Here are made-up objects, facts about them, and rows of numbers that follow some of those facts. Name the object behind each unnamed row.

Facts:
θ: is of sort; π: uses
θ f <- (1006),(1039),(120),(1311),(1371),(1513),(216),(394),(405),(427),(552),(559),(594),(826),(845),(894),(987)
θ e <- (101),(1034),(1120),(1153),(1262),(1289),(1332),(1379),(1443),(1561),(1619),(268),(283),(367),(506),(520),(538),(547),(69),(832),(944)
θ a <- (1015),(1111),(1221),(1253),(1388),(1447),(1505),(1537),(186),(206),(253),(29),(488),(495),(533),(539),(561),(580),(61),(620),(679),(800),(836)
θ g <- (1023),(1035),(1047),(1096),(1155),(1164),(1375),(1387),(1495),(1593),(18),(236),(581),(627),(637),(662),(685),(696),(698),(711),(722),(738),(900),(934),(969)
θ b <- (1074),(1210),(1231),(1246),(1405),(1432),(1469),(1498),(1529),(1530),(1552),(1596),(1625),(178),(281),(377),(473),(613),(714),(721),(847),(868),(877),(899),(989)
θ d <- (1115),(1132),(1167),(1219),(1290),(1302),(1350),(1487),(1509),(1538),(235),(316),(330),(381),(459),(47),(50),(634),(653),(658),(768),(77),(823),(907),(914),(951),(983)
θ c <- (1152),(1254),(1306),(1338),(1408),(1413),(1433),(1637),(322),(442),(49),(496),(531),(544),(657),(943)
(101) π [(69),(738),(1306),(1311),(506),(1302)]
(1015) π [(662),(235),(544),(1379),(18)]
(1034) π [(868),(1487)]
(1047) π [(969),(1164)]
(1096) π [(823),(206),(1332),(268)]
(1120) π [(657)]
(1132) π [(1375),(1115)]
(120) π [(49),(653)]
(1210) π [(698),(1447),(657),(868)]
(1246) π [(520),(627),(1332)]
(1262) π [(538),(322)]
(1289) π [(459)]
(1338) π [(658)]
(1388) π [(989)]
(1408) π [(61),(268),(711)]
(1413) π [(283),(627)]
(1433) π [(561),(1537),(1035),(1311),(18)]
(1443) π [(868),(1219)]
(1495) π [(531),(1596),(1469),(832)]
(1505) π [(1637),(900)]
(1509) π [(685),(18)]
(1538) π [(394),(552)]
(1552) π [(1596)]
(1593) π [(679)]
(1619) π [(1231),(1379)]
(1625) π [(1537),(1530)]
(216) π [(1387),(178),(832)]
(236) π [(1332)]
(253) π [(1221),(877),(1432),(1530),(1153)]
(281) π [(394),(1432),(1469),(1561)]
(29) π [(459),(1371),(506),(1219),(186),(1167)]
(316) π [(823),(1115)]
(330) π [(698),(721)]
(381) π [(877),(442),(1006),(800)]
(405) π [(1023),(427)]
(47) π [(679),(1290),(1219),(620)]
(473) π [(1254),(49),(61)]
(488) π [(1074),(1375),(1039)]
(495) π [(899),(1253)]
(496) π [(989),(900)]
(50) π [(969),(722)]
(533) π [(322),(721),(768)]
(547) π [(1498),(18)]
(559) π [(1529),(283),(1379)]
(580) π [(1152),(1155)]
(581) π [(1035),(847),(1379)]
(594) π [(1254),(722)]
(613) π [(1447),(653),(377)]
(637) π [(1350),(1513),(900),(1167)]
(696) π [(1035)]
(714) π [(1023),(987),(1405),(1006)]
(77) π [(520),(539),(1035)]
(826) π [(1111),(1306)]
(836) π [(657),(1513),(800)]
(845) π [(1221),(721),(1311),(634)]
(894) π [(989),(823),(367)]
(907) π [(1152),(983),(1405)]
(914) π [(899),(943),(427)]
(934) π [(698),(427)]
(944) π [(561),(394),(1219)]
(951) π [(1167)]

Some rows with their names:
30.3 -41.1 -34.6 -15.1 -2.9 15.4 -14.0 10.2 -10.8 -15.0 -21.1 39.0 -23.6 7.7 -30.3 -16.1 3.1 -1.0 12.6 20.5 0.1 -10.3 4.8 5.9 -5.4 8.5 -11.2 10.6 3.1: (823)
-2.9 -39.8 -36.6 -14.6 -21.4 17.0 -12.8 12.9 12.1 -16.6 -20.4 33.0 -22.9 2.1 -30.7 -15.2 -7.5 -5.2 11.5 14.3 7.8 -8.6 -2.4 -3.5 3.9 7.9 -11.5 10.2 12.0: (520)
22.0 -42.4 -31.7 -15.9 -9.9 16.8 -16.0 32.1 -7.7 -11.7 -17.1 33.3 -28.9 2.4 -28.6 -3.0 5.1 14.1 14.6 33.4 7.3 -8.0 -1.7 -0.9 17.1 14.8 -9.1 11.7 21.7: (1302)
-2.3 -38.6 -33.5 -17.6 2.4 38.3 15.0 12.3 -13.4 -11.4 -17.3 4.4 -29.7 3.0 -21.0 -2.9 31.5 -2.1 10.4 -6.4 -2.3 46.2 -5.4 -6.4 -7.1 6.5 1.2 11.1 0.4: (594)
-7.6 -27.7 8.8 -14.2 -29.8 18.1 44.4 12.3 3.7 -15.7 42.6 5.7 -18.1 15.6 -27.7 -17.1 -8.7 -4.5 13.7 -15.4 -2.2 -3.8 -2.8 -6.6 -3.4 30.3 -9.4 14.9 3.1: (1529)
5.1 -42.3 -33.9 -13.8 24.8 36.2 9.3 12.7 -15.1 -15.0 -24.6 21.7 -19.7 2.8 -27.5 -12.9 31.0 -2.5 11.7 11.8 9.8 -3.5 0.8 -5.4 -3.4 8.2 0.0 8.3 2.4: (50)
-7.5 -23.4 -25.5 -16.5 -30.9 16.3 8.4 9.9 9.3 -17.4 4.6 6.4 -21.2 27.0 -25.4 -17.3 8.8 -6.8 11.2 -17.9 -3.4 -6.2 -3.5 5.7 1.4 38.7 -11.1 10.2 1.0: (989)
40.3 -29.0 -34.2 -18.6 -24.0 19.2 -9.8 17.8 -10.2 -2.8 -25.7 5.5 -26.6 7.1 -28.8 -17.7 22.9 -4.1 13.3 3.8 5.0 8.5 -7.2 -1.9 0.2 8.7 7.6 16.4 -1.9: (1388)
39.1 -29.1 -31.9 0.2 -19.4 37.5 -10.6 56.0 -11.1 -4.1 -10.4 4.5 -35.2 7.0 -12.1 -5.7 -10.3 41.0 27.4 6.0 -2.0 -9.1 -1.2 -5.7 -6.3 29.4 -14.6 23.2 1.2: (738)
-4.4 -38.5 -40.3 -16.1 0.0 40.3 -5.9 8.5 7.1 -15.5 -24.1 8.7 -22.3 1.8 -25.7 -13.3 6.6 -6.2 13.2 20.7 -3.8 14.9 -5.3 -4.0 -7.5 10.2 -5.5 20.8 0.5: (61)
13.6 -36.3 -36.7 -17.7 -21.2 22.5 -10.2 19.9 14.2 -4.7 -14.7 6.7 -28.6 2.0 -28.8 -4.8 -0.5 -3.9 14.1 19.0 -1.8 -5.1 -5.3 -3.7 9.6 12.8 0.3 31.5 1.0: (1111)
21.5 -31.5 -28.4 -17.0 1.7 18.7 10.4 28.9 -4.2 2.5 -17.2 6.5 -30.8 1.7 -28.9 -18.9 27.3 -5.4 12.3 -2.2 6.8 37.5 -6.7 -5.4 3.3 7.1 11.2 16.6 -2.3: (580)
-5.7 -41.5 4.5 -16.3 7.2 15.2 -14.0 12.9 9.8 -16.4 -11.7 41.3 -33.6 2.1 -29.4 -16.8 26.2 13.5 12.8 -3.8 1.0 -10.3 15.2 -2.4 -3.5 6.9 -11.0 8.5 2.7: (1152)
36.0 -41.6 -26.4 -7.3 1.9 19.5 18.5 33.2 -13.7 -12.9 -20.8 33.5 -29.4 1.7 -28.5 -0.9 31.8 20.1 14.6 6.3 13.7 -5.2 -4.0 -4.3 19.1 7.9 -9.1 9.6 4.9: (330)
20.3 -40.2 -32.0 -3.9 4.2 17.3 -9.5 13.0 -10.9 -12.7 -17.3 39.8 -28.6 2.3 -31.4 0.8 9.2 21.0 20.1 22.6 -0.1 -6.3 -5.9 2.0 18.3 8.5 -9.4 10.4 8.4: (768)
-3.8 -41.0 -12.0 -15.4 0.7 17.6 -8.8 14.2 1.8 -17.2 -15.7 42.6 -33.7 3.3 -29.5 -11.5 39.7 20.8 11.7 11.7 -2.3 -10.5 8.5 0.6 5.4 11.3 -10.7 9.5 17.6: (657)
21.5 -36.1 -29.9 2.2 10.8 55.1 11.7 41.3 -16.6 -9.6 -20.2 3.9 -34.3 9.1 -9.9 -15.8 -6.6 24.9 19.6 -16.8 -2.0 1.1 1.4 -6.2 -11.6 9.6 -7.1 11.3 -0.8: (1047)

Which object is each row?
No name comes twice in this set of rows, the named rows included.
66.5 -26.3 -31.3 -12.6 -13.5 36.2 -4.8 77.6 -19.0 -0.8 -17.8 5.5 -33.6 15.6 -15.4 -16.2 -3.6 24.7 17.8 -15.0 5.2 -5.4 -5.4 -5.8 -5.8 29.6 0.1 11.1 -0.3 -> (637)
-3.7 -40.1 -30.2 -18.8 -1.7 12.5 -18.0 14.5 -4.3 -9.5 -17.7 18.0 -28.6 2.1 -29.8 -12.9 16.7 28.6 19.1 3.0 2.4 -4.6 34.3 -2.0 -4.0 7.3 -8.4 7.5 15.4 -> (531)
-7.5 -24.7 -24.6 -17.2 -26.4 15.4 36.0 13.7 -4.0 -15.3 13.1 7.0 -16.4 23.5 -24.2 -17.1 6.4 -3.9 13.3 -14.1 -2.7 -6.0 -4.3 2.7 -0.5 24.3 -11.8 11.5 0.2 -> (1074)
-0.8 -41.4 -26.0 -17.9 -22.4 13.9 30.4 20.8 -17.0 -14.0 24.6 26.8 -32.2 1.6 -28.6 -0.2 15.1 27.1 12.0 -19.5 32.9 -5.1 10.7 -6.9 5.7 9.8 -10.0 8.2 32.4 -> (1433)
38.1 -28.4 -35.5 -15.3 -21.3 18.0 24.4 14.1 -11.7 0.9 -21.9 6.5 -21.8 4.0 -30.4 -15.4 18.9 -6.0 14.2 -9.2 10.0 27.6 -5.4 -4.9 0.2 10.1 8.4 18.6 -1.0 -> (488)
42.9 -22.4 -33.6 -0.9 -9.2 28.1 -13.2 23.2 -16.7 -5.4 -19.9 4.7 -34.1 18.0 -18.3 -17.7 -10.0 20.6 22.1 -9.0 -3.6 -13.1 7.0 1.0 -7.8 10.6 -10.8 13.7 -2.7 -> (1375)
-8.7 -26.5 52.1 -18.5 -27.7 17.1 78.9 21.2 -11.6 -14.2 22.6 7.2 -24.7 16.1 -22.9 -15.6 43.3 -2.6 11.8 -19.5 -1.6 29.8 -4.5 -6.1 10.0 12.1 8.6 10.1 -2.8 -> (714)
9.3 -40.9 -30.4 -16.3 15.0 18.0 -9.5 14.7 -8.9 -12.6 -17.0 29.7 -26.5 1.7 -28.2 -16.8 8.7 0.2 14.1 20.6 5.1 -10.1 6.6 -2.3 0.3 9.7 -8.3 10.7 2.4 -> (658)
34.0 -31.8 -29.8 -10.6 1.2 46.2 -12.7 74.0 -15.0 -3.3 -18.3 4.3 -34.1 6.6 -11.6 -14.6 -7.0 27.1 21.8 -3.1 -2.7 -8.6 6.2 -6.4 -7.5 24.3 -8.3 11.1 0.8 -> (1593)
-4.4 -42.3 -33.8 -16.7 -26.1 14.5 -13.8 11.8 -4.6 -16.2 10.3 36.9 -32.1 2.9 -29.0 1.4 13.3 29.7 14.6 1.5 1.5 -11.5 13.7 0.9 8.0 11.7 -11.2 11.1 33.5 -> (1306)
26.5 -41.7 -35.2 -17.8 -26.7 15.7 24.1 44.1 -15.0 -9.1 -17.8 14.7 -23.7 1.6 -28.5 1.8 34.3 4.9 13.9 -2.1 27.0 -6.7 -5.8 -5.6 26.0 9.6 11.1 9.7 25.1 -> (101)
-7.6 -26.7 -16.1 -15.9 -29.4 17.2 76.4 14.1 -14.7 -16.7 33.1 5.2 -12.0 21.2 -26.2 -17.1 5.9 -6.9 11.8 -19.0 6.0 3.1 -4.0 -6.0 -5.0 24.7 -6.7 11.7 -0.4 -> (1246)
15.8 -42.4 -31.6 -15.7 18.5 30.5 -13.0 33.2 -5.5 -15.0 -23.1 27.2 -30.4 2.1 -30.1 -12.7 24.3 1.8 13.7 35.3 0.6 -10.4 0.3 -4.4 7.0 9.2 -3.4 9.0 9.9 -> (1487)

The same objects again, as new rows of numbers:
Named rows:
3.3 -12.6 -10.3 4.3 0.0 0.7 -15.8 12.0 32.3 30.3 -22.9 -3.3 23.8: (580)
8.2 -3.8 -12.5 22.7 6.6 5.8 -18.5 13.9 33.2 25.3 -36.1 4.9 10.3: (253)
26.1 -31.1 -7.9 -5.6 16.2 9.6 -18.7 -9.2 28.2 25.5 2.3 -3.2 6.6: (559)
34.5 -6.8 -1.3 16.5 2.0 5.8 -20.2 4.0 15.9 23.1 -34.4 -0.5 28.9: (1505)
30.6 7.0 -14.1 34.5 5.8 7.7 -15.9 2.5 19.4 17.0 -34.6 9.1 26.5: (29)
27.1 -17.7 -32.6 2.7 -9.2 -12.4 -21.3 7.3 14.3 48.3 -33.3 2.4 4.4: (1495)
46.0 -24.1 40.8 16.4 9.9 -6.2 -9.0 11.3 28.8 13.7 -3.2 -24.2 31.2: (316)
56.2 -20.4 12.3 5.6 12.2 3.8 -11.5 19.2 10.2 27.9 -7.0 -21.9 20.4: (894)
6.1 -3.6 -2.6 1.3 -16.0 -19.2 19.4 -25.0 -11.0 6.0 -29.4 25.3 24.3: (506)
13.9 -26.2 0.8 -10.5 -22.3 -3.7 -22.6 -30.1 24.6 36.5 -5.0 43.4 -12.3: (662)
22.5 -20.2 18.8 -7.2 1.8 -7.0 5.9 10.9 8.1 35.0 16.8 -11.3 9.5: (1039)
12.1 9.8 42.0 26.1 -16.0 -25.4 23.2 0.2 11.2 21.9 34.3 1.0 22.1: (459)
-4.3 -34.7 -18.6 -10.3 29.1 19.4 -25.7 -20.7 14.7 3.5 -28.1 16.2 -11.6: (847)
-2.8 -6.6 5.4 13.6 -9.1 -6.8 -9.4 -15.6 13.5 23.1 -2.9 14.6 12.4: (679)
21.0 -31.9 9.5 -18.8 -20.1 -3.2 -25.7 -25.9 20.3 32.2 -11.7 32.9 -14.5: (627)
-20.5 -8.4 -13.1 -7.3 18.1 -0.8 -2.6 20.8 2.1 20.2 -16.8 4.2 -1.1: (877)
-20.7 -14.9 -20.5 -5.8 24.8 3.2 -8.3 7.9 0.5 18.5 -20.2 1.5 -2.8: (1432)

Rows to name:
No name comes twice in this set of rows, the named rows included.
-11.7 -5.3 17.5 2.9 -9.6 -5.8 -7.9 4.4 26.4 31.5 -3.9 9.3 15.2 -> (1253)
14.6 -29.3 6.0 -11.0 18.9 6.7 -18.7 5.5 -6.1 8.6 -24.0 -3.5 8.0 -> (989)
19.1 -14.0 -17.7 4.0 16.8 -7.0 1.1 24.4 13.5 42.9 8.4 -25.3 15.5 -> (216)
27.1 -16.0 -10.4 13.9 47.6 21.0 -40.2 10.6 4.8 -10.8 -40.2 -11.9 1.5 -> (473)
16.6 0.0 7.9 23.4 6.3 -16.6 8.9 14.0 25.0 23.2 12.0 -16.8 24.4 -> (1538)
16.9 6.3 11.2 12.5 -9.1 -17.4 19.2 5.7 -0.8 39.1 31.3 4.4 12.4 -> (1371)
17.6 8.3 -2.5 24.2 -4.9 -0.7 -10.2 18.1 17.3 24.9 -22.7 1.2 26.6 -> (836)
19.9 -44.6 4.7 -24.0 -1.8 1.8 -4.0 -37.2 -3.9 -0.3 -38.2 7.6 20.0 -> (1332)
18.8 -14.2 -37.6 7.9 3.2 -10.9 8.1 -20.3 -4.0 6.6 -52.7 4.4 28.2 -> (944)
26.8 -32.8 21.3 2.3 2.1 13.6 -31.8 -18.5 22.6 12.4 -25.0 6.8 11.7 -> (206)
-12.6 0.9 39.9 -5.0 -54.0 -57.9 42.9 -29.8 -23.2 10.0 -12.5 16.7 41.5 -> (657)
-9.7 -1.6 13.1 10.7 -18.6 -9.7 0.9 9.8 14.9 31.5 -3.7 10.5 21.9 -> (800)
-7.1 4.8 27.9 22.9 -10.8 -7.5 -12.4 -1.8 15.2 21.8 4.1 17.0 10.8 -> (1447)
3.4 -1.3 2.0 14.5 -0.4 -0.8 -16.7 14.3 26.0 18.2 -22.1 3.9 19.1 -> (495)

Now the same objects, written a new way:
Some rows with their names:
-6.7 -2.4 13.5 -10.1 12.4 -23.8 -11.1 -18.2 -7.0 -2.2 12.8 -9.2 -12.1: (69)
-6.9 18.7 7.4 4.9 5.9 -12.2 -17.9 21.1 -12.8 -1.3 22.2 20.1 -1.6: (653)
9.6 -5.9 -14.6 0.3 9.0 -26.9 -60.5 -0.8 -1.5 -2.5 13.0 13.5 6.3: (178)
32.2 13.9 0.6 -23.9 7.3 53.7 -61.9 10.8 11.6 3.1 -10.2 25.0 -19.0: (1254)
10.2 7.1 8.0 1.2 -23.0 27.2 50.0 -8.0 11.6 1.7 -32.7 13.0 1.2: (495)
-10.6 3.3 9.5 19.5 7.1 -24.3 -12.1 7.2 -12.7 5.2 28.1 -6.4 -5.2: (552)
-9.1 12.6 -0.3 9.2 -4.7 0.5 34.4 7.1 -12.8 3.9 33.7 9.8 -11.8: (983)
8.8 -2.8 2.0 -2.8 2.1 -9.6 11.8 3.0 -4.9 8.2 -46.7 7.8 10.0: (561)
-2.4 10.4 13.0 9.9 -14.3 7.2 20.9 -4.6 -13.6 5.1 43.7 8.8 -18.3: (987)
-15.5 -23.6 12.3 6.0 -5.1 -8.8 43.5 -11.3 -3.6 3.8 -3.8 -7.4 0.8: (1387)
-10.8 -0.7 21.7 -2.5 8.7 -25.7 -1.9 -21.6 3.1 -4.1 -0.4 -13.8 -7.8: (1289)
-20.4 -8.9 9.3 3.5 15.7 -15.5 10.2 -17.7 15.6 -3.1 34.5 -29.7 -12.7: (547)
-0.4 16.4 11.4 5.0 -12.1 6.1 6.7 -0.4 -18.1 2.9 36.2 5.1 -16.1: (427)
-21.1 -28.5 4.0 3.0 -0.4 2.4 41.3 -3.0 8.1 0.8 0.9 -29.9 13.9: (696)
-9.1 4.4 9.5 17.1 9.7 -23.7 -23.8 7.9 -15.1 8.4 23.3 0.3 -5.5: (394)
10.7 3.7 4.3 3.2 -23.1 27.1 62.0 -8.6 12.3 3.9 -26.5 9.5 -2.5: (580)
18.8 10.2 16.3 -12.5 -11.5 9.9 13.4 -2.2 -6.0 1.9 -49.2 23.6 1.9: (1447)

Rows to name:
No name comes twice in this set of rows, the named rows included.
-5.2 -17.7 8.1 -8.0 -3.2 9.4 35.3 2.0 -2.5 -4.1 -4.1 -2.5 5.6 -> (711)
30.0 12.9 -8.1 -25.0 -9.5 53.6 -5.7 -3.3 3.6 8.5 -5.0 16.8 -27.9 -> (1152)
-18.3 -3.5 -1.3 25.0 14.2 2.4 6.2 13.4 11.2 2.9 54.6 -24.0 0.8 -> (559)
6.7 7.8 -4.1 -1.3 -8.5 -5.5 -57.3 -13.7 11.8 -12.3 -3.2 2.7 16.1 -> (1210)
11.4 -2.3 -1.4 -4.2 -2.8 4.9 25.8 3.2 -4.7 6.9 -40.6 4.8 6.9 -> (1537)
-2.9 -3.1 -17.6 14.0 1.2 -25.2 -53.7 -11.0 14.6 -4.8 -2.3 -1.2 11.9 -> (281)
10.9 9.5 9.9 2.0 -25.9 10.8 47.6 -11.1 10.6 0.9 -57.2 7.4 8.1 -> (836)
20.3 2.9 -13.8 -19.9 16.3 37.4 -35.0 11.5 15.2 8.6 -3.5 1.1 -13.2 -> (544)
14.4 3.8 -2.1 -4.8 -16.4 11.7 24.4 -3.2 -12.1 6.7 -52.1 10.4 1.0 -> (1221)
2.0 -4.8 -23.5 5.2 3.9 -14.8 -59.4 -4.8 10.6 -4.7 6.0 -4.3 15.8 -> (1625)
-3.9 12.0 -3.7 5.2 2.0 -16.7 10.0 17.2 -18.5 0.7 -8.1 6.3 9.0 -> (1350)
24.2 4.6 8.4 -11.5 -0.1 21.0 13.8 11.9 -0.7 1.7 -31.1 22.0 3.1 -> (61)
-7.8 -1.3 11.7 -4.9 2.3 -16.3 4.5 -26.9 -4.8 0.9 25.7 -8.2 -23.7 -> (1153)
13.7 3.1 6.2 -6.7 -4.6 -9.4 20.5 1.3 -8.1 4.7 -70.4 11.7 13.2 -> (186)
9.7 3.1 -11.0 -1.0 5.6 4.8 -69.6 1.7 16.4 -13.0 14.1 13.9 14.3 -> (473)

